Here is a tiny trained network, its code and every weight. The questions are about switching its units off for an input and a class, where a switched-off unit gives its printed mean instead of its output.

import numpy as np


def w(rows, s, z=0):
    codes = np.array(rows[::2]) - 128.0
    scale = np.full(codes.shape[1], s)
    scale[-1] = z or s
    return codes * scale


def f(y):
    return np.maximum(y, 0)


def log_softmax(a):
    a = a - a.max(-1, keepdims=True)
    return a - np.log(np.exp(a).sum(-1, keepdims=True))


def net(x, mask):
    res = np.array(x, float).reshape(1, 3) / 4 @ E
    y = f(res @ A[0][:, :-1].T + A[0][:, -1])
    res = res + np.where(mask, y, B[0][:, -1]) @ B[0][:, :-1]
    return log_softmax(res[-1] @ U[:, :-1].T + U[:, -1])


A, B = {}, {}
E = w([
[195,180,8,70,109],'x0',
[96,1,27,142,250],'x1',
[213,47,92,246,40],'x2',
],0.0082)
A[0] = w([
[90,112,174,170,134,10],'neuron 0',
[91,140,91,140,211,157],'neuron 1',
[39,106,199,112,144,86],'neuron 2',
[106,54,201,178,133,56],'neuron 3',
[81,65,55,95,151,12],'neuron 4',
[163,161,157,161,94,70],'neuron 5',
[94,166,34,95,114,51],'neuron 6',
[35,166,154,111,165,35],'neuron 7',
[154,74,105,166,47,28],'neuron 8',
[121,97,161,42,178,46],'neuron 9',
[108,82,208,191,142,230],'neuron 10',
[175,137,37,115,118,52],'neuron 11',
[68,131,166,135,120,173],'neuron 12',
[157,90,98,106,165,243],'neuron 13',
[153,52,105,173,37,1],'neuron 14',
[140,52,124,114,173,18],'neuron 15',
[127,199,160,156,111,12],'neuron 16',
[207,96,119,178,62,41],'neuron 17',
[139,124,51,124,168,115],'neuron 18',
[27,104,228,113,164,69],'neuron 19',
[210,191,98,76,149,232],'neuron 20',
[105,206,37,93,140,64],'neuron 21',
[126,134,175,90,69,20],'neuron 22',
[143,71,136,97,173,50],'neuron 23',
[127,155,185,100,83,22],'neuron 24',
[46,242,180,6,193,104],'neuron 25',
[132,234,176,139,99,105],'neuron 26',
[209,175,135,66,78,130],'neuron 27',
[99,23,134,93,182,5],'neuron 28',
[130,112,106,168,199,21],'neuron 29',
[56,135,105,6,178,123],'neuron 30',
[96,161,131,72,149,16],'neuron 31',
[131,155,193,100,199,43],'neuron 32',
],0.011,0.0064)
B[0] = w([
[152,153,50,36,1,143],'neuron 0',
[95,180,208,144,148,182],'neuron 1',
[84,163,75,67,60,175],'neuron 2',
[130,153,80,43,48,175],'neuron 3',
[144,148,230,67,170,166],'neuron 4',
[147,139,164,116,187,156],'neuron 5',
[138,188,87,45,72,158],'neuron 6',
[170,47,90,117,165,167],'neuron 7',
[194,62,79,150,197,172],'neuron 8',
[223,83,91,139,139,158],'neuron 9',
[38,154,87,120,69,212],'neuron 10',
[113,150,58,44,79,166],'neuron 11',
[89,170,136,145,100,170],'neuron 12',
[32,186,181,178,132,193],'neuron 13',
[236,61,79,136,168,179],'neuron 14',
[183,149,168,91,156,155],'neuron 15',
[215,190,215,75,162,150],'neuron 16',
[173,85,79,157,194,183],'neuron 17',
[73,207,197,76,148,172],'neuron 18',
[74,143,90,60,65,190],'neuron 19',
[42,200,83,104,85,205],'neuron 20',
[124,96,38,62,81,171],'neuron 21',
[185,181,218,60,194,149],'neuron 22',
[211,116,180,95,138,148],'neuron 23',
[164,168,164,81,196,156],'neuron 24',
[159,48,85,188,195,249],'neuron 25',
[141,195,186,151,189,191],'neuron 26',
[59,183,188,108,134,188],'neuron 27',
[185,197,219,73,177,169],'neuron 28',
[192,162,225,44,193,151],'neuron 29',
[155,65,63,182,164,208],'neuron 30',
[254,74,98,91,120,152],'neuron 31',
[153,75,104,116,153,159],'neuron 32',
],0.0092,0.015)
U = w([
[151,159,244,127,178,3],'0',
[209,2,57,177,148,40],'1',
[116,141,67,89,37,51],'2',
[58,141,115,183,103,225],'3',
],0.013,0.0066)

Each question gives the input, the list of numbers given to net, and the class t.
The units are the neurons (one row each of A and B). Each row of codes is followed by its name. A weight is (code - 128) times the scale printed after its matrix; where a second scale follows, it is the last column's (A, B and U).
mask holds one flag per neuron, in row order. A switched-off neuron (its flag False) gives its mean, the last column of its row in B, instead of its output. The means were averaged over made-up inputs and are rounded, as every weight is.
A unit's drop is (log p(t) with every unit on - log p(t) with that unit switched off) / (log p(t) with every unit on - log p(t) with every unit switched off).
unit that matters most: the unit with the biggest drop
k most important neurons: the k neurons with the biggest drops, biggest first
drop when u is switched off: that unit's drop, to one decimal
input [5,-5,3], class 0: unit that matters most	neuron 10
input [7,8,-7], class 0: 2 most important neurons	(neuron 18; neuron 4)
input [0,-3,-3], class 3: 2 most important neurons	(neuron 28; neuron 4)
input [3,7,-8], class 1: 3 most important neurons	(neuron 30; neuron 25; neuron 9)
input [7,7,0], class 0: 2 most important neurons	(neuron 4; neuron 18)
input [-5,-4,-3], class 2: 2 most important neurons	(neuron 19; neuron 2)
input [-8,-1,-6], class 2: 2 most important neurons	(neuron 19; neuron 2)
input [6,5,3], class 2: 2 most important neurons	(neuron 11; neuron 26)
input [-5,-5,6], class 1: 2 most important neurons	(neuron 14; neuron 17)
input [7,4,6], class 2: 3 most important neurons	(neuron 25; neuron 11; neuron 18)
input [2,1,-3], class 3: 3 most important neurons	(neuron 14; neuron 8; neuron 17)
input [6,5,1], class 2: 4 most important neurons	(neuron 11; neuron 21; neuron 6; neuron 26)
input [-7,4,-5], class 2: 2 most important neurons	(neuron 19; neuron 2)
input [-2,-2,-3], class 3: 3 most important neurons	(neuron 14; neuron 8; neuron 17)
input [1,-3,-2], class 3: unit that matters most	neuron 28
input [6,0,-8], class 1: drop when neuron 25 is switched off	0.4
input [8,8,5], class 0: drop when neuron 4 is switched off	0.2
input [5,6,1], class 0: drop when neuron 1 is switched off	0.0
input [5,-2,-7], class 1: drop when neuron 25 is switched off	0.4
input [-2,0,4], class 1: unit that matters most	neuron 20
